Here is a tiny trained network, its code and every weight. The questions are about switching its units off for an input and a class, where a switched-off unit gives its printed mean instead of its output.

import numpy as np


def w(rows, s, z=0):
    codes = np.array(rows[::2]) - 128.0
    scale = np.full(codes.shape[1], s)
    scale[-1] = z or s
    return codes * scale


def f(y):
    return np.maximum(y, 0)


def log_softmax(a):
    a = a - a.max(-1, keepdims=True)
    return a - np.log(np.exp(a).sum(-1, keepdims=True))


def net(x, mask):
    res = np.array(x, float).reshape(1, 5) / 4 @ E
    y = f(res @ A[0][:, :-1].T + A[0][:, -1])
    res = res + np.where(mask, y, B[0][:, -1]) @ B[0][:, :-1]
    return log_softmax(res[-1] @ U[:, :-1].T + U[:, -1])


A, B = {}, {}
E = w([
[179,152,132,132],'x0',
[243,154,178,132],'x1',
[61,254,221,136],'x2',
[92,107,125,111],'x3',
[176,156,139,162],'x4',
],0.0092)
A[0] = w([
[97,84,188,111,187],'neuron 0',
[86,143,241,133,35],'neuron 1',
[119,207,150,65,30],'neuron 2',
[69,240,213,78,71],'neuron 3',
[239,137,251,129,158],'neuron 4',
[228,191,113,64,46],'neuron 5',
[47,197,2,227,252],'neuron 6',
],0.008,0.0026)
B[0] = w([
[1,202,214,105,166],'neuron 0',
[140,134,84,234,191],'neuron 1',
[160,134,67,162,175],'neuron 2',
[229,76,42,222,247],'neuron 3',
[44,98,219,46,255],'neuron 4',
[212,58,183,106,193],'neuron 5',
[166,102,215,65,223],'neuron 6',
],0.0074,0.0067)
U = w([
[206,80,49,254,8],'0',
[129,129,190,147,104],'1',
[131,207,147,119,245],'2',
],0.0061,0.0012)

Each question gives the input, the list of numbers given to net, and the class t.
The units are the neurons (one row each of A and B). Each row of codes is followed by its name. A weight is (code - 128) times the scale printed after its matrix; where a second scale follows, it is the last column's (A, B and U).
mask holds one flag per neuron, in row order. A switched-off neuron (its flag False) gives its mean, the last column of its row in B, instead of its output. The means were averaged over made-up inputs and are rounded, as every weight is.
A unit's drop is (log p(t) with every unit on - log p(t) with that unit switched off) / (log p(t) with every unit on - log p(t) with every unit switched off).
The circuit of an input: a set's keep is (log p(t) with only the set's units on - log p(t) with every unit switched off) / (log p(t) with every unit on - log p(t) with every unit switched off). Starting from all 7 units, units are removed one at a time, each time the one whose removal leaves the highest keep (on an exact tie, the one counted first), for as long as the keep stays at least 0.8.
units of the circuit, in order: the units of the circuit, biggest drop first
most important unit: the unit with the biggest drop
top k neurons: the k neurons with the biggest drops, biggest first
drop when u is switched off: that unit's drop, to one decimal
input [-7,-2,7,3,1], class 0: units of the circuit, in order	[neuron 3]
input [5,7,7,-5,-2], class 0: top 2 neurons	[neuron 3; neuron 1]
input [-3,8,-5,-2,0], class 1: units of the circuit, in order	[neuron 4; neuron 3]
input [-5,5,-4,-3,4], class 1: top 2 neurons	[neuron 3; neuron 4]
input [2,8,-5,3,3], class 1: top 2 neurons	[neuron 4; neuron 3]
input [0,8,8,2,-3], class 0: top 3 neurons	[neuron 3; neuron 1; neuron 2]
input [-8,-7,-5,3,8], class 2: top 2 neurons	[neuron 3; neuron 6]
input [-7,-4,4,0,3], class 0: top 3 neurons	[neuron 3; neuron 4; neuron 1]
input [-2,2,4,5,4], class 0: units of the circuit, in order	[neuron 3; neuron 1]
input [4,6,-3,-6,6], class 1: top 2 neurons	[neuron 4; neuron 5]
input [2,7,8,8,-5], class 0: top 3 neurons	[neuron 3; neuron 1; neuron 2]
input [-7,-7,7,-8,7], class 0: drop when neuron 4 is switched off	0.1
input [3,8,-6,8,5], class 1: drop when neuron 3 is switched off	0.2
input [-4,-3,7,0,2], class 0: most important unit	neuron 3
input [2,-4,7,-2,6], class 0: drop when neuron 4 is switched off	0.0
input [2,-3,5,-3,5], class 0: drop when neuron 3 is switched off	0.6
